Below is a small trained network, with its code and all its weights. Each question gives an input and a target symbol and asks what happens when units are switched off, that is, made to give their printed mean instead of their output.

import numpy as np


def w(rows, s, z=0):
    codes = np.array(rows[::2]) - 128.0
    scale = np.full(codes.shape[1], s)
    scale[-1] = z or s
    return codes * scale


def norm(h):
    return h / np.sqrt((h * h).mean(-1, keepdims=True) + 1e-5)


def f(y):
    return np.maximum(y, 0)


def softmax(a):
    e = np.exp(a - a.max(-1, keepdims=True))
    return e / e.sum(-1, keepdims=True)


def log_softmax(a):
    a = a - a.max(-1, keepdims=True)
    return a - np.log(np.exp(a).sum(-1, keepdims=True))


def net(x, mask):
    ids = ['αγδζλψ'.index(c) for c in x.split()]
    T = len(ids)
    res = E[ids] + P[:T]
    u = 0
    for l in range(2):
        q, k, v = (norm(res) @ M[l].T for M in (Q, K, V))
        z = softmax(np.where(np.tri(T) > 0, q @ k.T / 3**0.5, -1e9)) @ v
        res = res + np.where(mask[u], z, O[l][:, -1]) @ O[l][:, :-1]
        u += 1
        y = f(norm(res) @ A[l][:, :-1].T + A[l][:, -1])
        res = res + np.where(mask[u : u + 16], y, B[l][:, -1]) @ B[l][:, :-1]
        u += 16
    return log_softmax(norm(res)[-1] @ U[:, :-1].T + U[:, -1])


Q, K, V, O, A, B = {}, {}, {}, {}, {}, {}
E = w([
[24,62,124,48,166,119,146,95],'α',
[180,60,47,187,207,139,141,120],'γ',
[167,147,73,124,167,98,12,116],'δ',
[135,106,239,56,4,30,129,148],'ζ',
[48,156,180,136,95,112,214,176],'λ',
[103,239,155,49,22,155,52,73],'ψ',
],0.016)
P = w([
[182,82,172,120,103,203,5,255],'0',
[222,229,140,124,199,98,79,91],'1',
[189,218,108,160,143,113,56,77],'2',
[148,215,70,209,82,125,82,75],'3',
[166,126,108,119,145,71,87,103],'4',
[145,129,103,138,113,70,92,104],'5',
[141,130,98,156,66,89,96,122],'6',
[159,144,91,176,65,93,119,119],'7',
[168,134,95,170,67,98,137,129],'8',
[164,142,90,169,58,85,128,126],'9',
[160,127,110,132,57,73,121,146],'10',
],0.0069)
Q[0] = w([
[62,123,91,113,151,24,138,182],'0.h0',
[192,40,168,227,149,199,87,3],'0.h0',
[166,53,168,57,190,254,241,150],'0.h0',
],0.0061)
K[0] = w([
[101,83,107,98,173,105,124,254],'0.h0',
[180,140,132,117,192,114,139,77],'0.h0',
[114,136,98,172,112,70,203,42],'0.h0',
],0.0073)
V[0] = w([
[169,153,129,50,119,30,149,96],'0.h0',
[169,91,187,2,112,197,123,40],'0.h0',
[161,205,241,106,171,192,163,76],'0.h0',
],0.0055)
O[0] = w([
[5,189,196,254,223,7,101,42,254],'0.h0',
[140,99,190,110,95,171,199,30,244],'0.h0',
[239,144,72,32,241,75,179,100,101],'0.h0',
],0.0072,0.0029)
A[0] = w([
[160,167,74,134,169,122,141,80,250],'0.n0',
[180,162,141,34,152,93,147,166,49],'0.n1',
[120,101,195,107,118,79,219,125,188],'0.n2',
[69,103,70,154,47,62,118,176,217],'0.n3',
[230,119,198,73,79,202,49,131,125],'0.n4',
[131,154,136,117,229,120,166,86,102],'0.n5',
[80,225,136,207,140,117,200,188,160],'0.n6',
[152,127,119,63,195,77,140,108,180],'0.n7',
[154,111,135,127,79,56,202,70,179],'0.n8',
[132,240,111,129,147,138,60,78,102],'0.n9',
[16,2,230,35,216,74,94,31,174],'0.n10',
[195,85,115,212,134,191,111,184,221],'0.n11',
[34,138,138,126,126,150,116,176,168],'0.n12',
[144,148,67,141,120,56,131,209,135],'0.n13',
[127,95,126,63,35,163,85,166,121],'0.n14',
[203,136,160,71,232,159,101,60,123],'0.n15',
],0.0077,0.002)
B[0] = w([
[75,185,195,84,82,100,97,81,172],'0.n0',
[101,140,131,132,184,158,144,36,148],'0.n1',
[159,137,87,146,82,158,128,93,225],'0.n2',
[205,141,119,119,125,106,159,34,212],'0.n3',
[96,184,144,96,239,186,195,164,202],'0.n4',
[117,211,171,214,151,78,196,114,144],'0.n5',
[155,59,108,136,197,42,190,127,157],'0.n6',
[130,158,98,130,166,98,87,59,152],'0.n7',
[141,89,27,4,121,133,95,129,227],'0.n8',
[154,32,163,193,110,2,167,137,205],'0.n9',
[144,196,54,211,18,158,118,149,254],'0.n10',
[130,165,87,136,46,152,228,71,171],'0.n11',
[183,164,59,160,251,105,188,90,154],'0.n12',
[184,31,60,53,48,167,87,67,158],'0.n13',
[61,226,100,118,152,145,150,141,188],'0.n14',
[64,50,83,172,83,133,190,87,156],'0.n15',
],0.0057,0.0084)
Q[1] = w([
[150,105,151,151,165,48,155,87],'1.h0',
[114,101,140,67,165,108,125,177],'1.h0',
[160,64,254,176,234,139,91,170],'1.h0',
],0.0078)
K[1] = w([
[45,71,146,129,221,146,58,201],'1.h0',
[185,40,76,161,171,141,121,9],'1.h0',
[142,92,179,220,127,1,165,40],'1.h0',
],0.006)
V[1] = w([
[157,158,80,104,185,131,97,177],'1.h0',
[89,143,142,69,182,177,131,70],'1.h0',
[102,105,116,128,158,2,148,149],'1.h0',
],0.0079)
O[1] = w([
[220,122,201,112,100,50,15,78,108],'1.h0',
[146,141,94,82,158,50,150,204,165],'1.h0',
[148,189,102,145,9,74,129,62,1],'1.h0',
],0.011,0.0067)
A[1] = w([
[34,157,205,132,131,11,159,194,137],'1.n0',
[62,91,139,147,100,118,127,157,110],'1.n1',
[140,81,156,163,80,165,85,101,119],'1.n2',
[116,164,146,79,77,61,126,96,141],'1.n3',
[105,145,128,162,190,102,153,131,119],'1.n4',
[156,124,156,175,47,109,140,200,71],'1.n5',
[79,105,126,86,144,196,179,187,177],'1.n6',
[70,201,88,120,144,171,120,176,233],'1.n7',
[86,195,252,92,170,155,166,159,138],'1.n8',
[42,153,157,244,188,88,154,146,90],'1.n9',
[115,112,159,123,172,146,61,251,142],'1.n10',
[155,75,150,62,78,125,135,170,3],'1.n11',
[170,190,152,208,139,161,22,70,128],'1.n12',
[64,213,205,1,92,86,101,88,129],'1.n13',
[193,45,111,158,167,99,170,107,63],'1.n14',
[168,130,189,110,142,130,150,3,157],'1.n15',
],0.0079,0.003)
B[1] = w([
[179,156,173,73,160,96,116,174,187],'1.n0',
[197,199,163,102,135,107,53,34,137],'1.n1',
[177,57,91,88,61,119,180,125,143],'1.n2',
[129,86,129,102,91,186,159,101,210],'1.n3',
[96,113,170,159,158,108,121,169,152],'1.n4',
[134,174,178,181,61,114,172,140,140],'1.n5',
[101,253,203,118,117,119,73,39,163],'1.n6',
[94,89,42,145,177,100,133,104,173],'1.n7',
[179,125,76,125,52,126,131,119,174],'1.n8',
[98,167,172,193,190,121,71,123,160],'1.n9',
[71,149,189,223,118,52,161,134,138],'1.n10',
[151,155,128,135,176,192,105,119,151],'1.n11',
[63,74,205,146,198,120,164,49,156],'1.n12',
[134,94,48,121,183,186,93,128,248],'1.n13',
[184,132,124,59,156,173,77,143,163],'1.n14',
[98,106,110,149,135,129,150,166,178],'1.n15',
],0.007,0.011)
U = w([
[173,225,137,122,241,169,75,56,251],'α',
[180,1,43,146,180,203,118,136,137],'γ',
[213,105,201,173,114,86,35,109,79],'δ',
[75,147,96,183,78,147,178,103,128],'ζ',
[242,131,67,63,27,143,118,95,144],'λ',
[195,163,92,109,158,54,188,208,54],'ψ',
],0.0065,0.002)

Each question gives the input, a string of symbols that net reads in full, and the target symbol t.
The units are the heads (3 rows each of Q, K, V and O) and the neurons (one row each of A and B). Each row of codes is followed by its name. A weight is (code - 128) times the scale printed after its matrix; where a second scale follows, it is the last column's (O, A, B and U).
mask holds one flag per unit, layer by layer, with each layer's heads first. A switched-off unit (its flag False) gives its mean, the last column of its rows in O or B, instead of its output. The means were averaged over made-up inputs and are rounded, as every weight is.
A unit's drop is (log p(t) with every unit on - log p(t) with that unit switched off) / (log p(t) with every unit on - log p(t) with every unit switched off).
The circuit of an input: a set's keep is (log p(t) with only the set's units on - log p(t) with every unit switched off) / (log p(t) with every unit on - log p(t) with every unit switched off). Starting from the 12 units with the biggest drops (on a tie, the unit counted first), units are removed one at a time, each time the one whose removal leaves the highest keep (on an exact tie, the one counted first), for as long as the keep stays at least 0.8.
circuit, biggest first: the units of the circuit, biggest drop first
most important unit: the unit with the biggest drop
top k neurons: the k neurons with the biggest drops, biggest first
drop when u is switched off: that unit's drop, to one decimal
input δ ζ λ λ γ δ α δ α ψ, target δ: top 4 neurons -> 0.n9, 0.n4, 0.n10, 0.n2
input ζ ψ ψ, target ζ: circuit, biggest first -> 1.h0, 0.n9
input γ λ ζ ψ ζ ψ ψ λ ζ ζ, target γ: circuit, biggest first -> 0.n9, 0.n11, 1.n13, 1.n6
input ζ γ λ δ, target ζ: circuit, biggest first -> 1.h0, 0.n8
input ζ ζ ζ ζ γ α, target ζ: circuit, biggest first -> 0.n10, 1.n13
input α ψ ζ λ γ, target α: most important unit -> 0.n10
input α ζ ζ δ δ ζ ζ λ, target α: circuit, biggest first -> 1.n6, 1.n9
input ζ α δ γ, target ζ: circuit, biggest first -> 1.h0, 1.n13
input δ δ δ ζ α γ α, target δ: circuit, biggest first -> 1.h0, 0.n4
input δ ζ ζ δ ζ λ ζ ζ, target δ: circuit, biggest first -> 0.h0, 1.h0
input α ζ γ ψ ζ, target α: top 3 neurons -> 1.n6, 0.n8, 0.n10
input λ δ λ δ λ, target λ: circuit, biggest first -> 1.h0, 0.h0
input ψ γ δ δ γ λ, target ψ: top 2 neurons -> 1.n13, 0.n4
input α δ γ λ γ ζ δ ζ, target α: top neuron -> 0.n10
input γ ψ δ ψ ψ, target γ: top 2 neurons -> 1.n13, 0.n9
input γ α γ ψ λ ζ, target γ: top 3 neurons -> 1.n13, 0.n11, 0.n3
input ψ λ ψ α δ γ, target ψ: top 2 neurons -> 0.n4, 1.n13
input ζ ζ ζ α, target ζ: top 2 neurons -> 0.n10, 1.n13
input γ γ ζ γ ψ, target γ: drop when 0.n9 is switched off -> 0.2
input δ ψ γ, target δ: top neuron -> 0.n4
input δ γ γ ψ ψ ψ γ γ ψ γ γ, target λ: drop when 1.n2 is switched off -> 0.1
input δ ζ ζ ζ, target δ: drop when 0.n8 is switched off -> -0.2
input ψ ψ λ ζ ζ γ γ ζ δ ζ ψ, target ψ: drop when 0.n9 is switched off -> 0.2
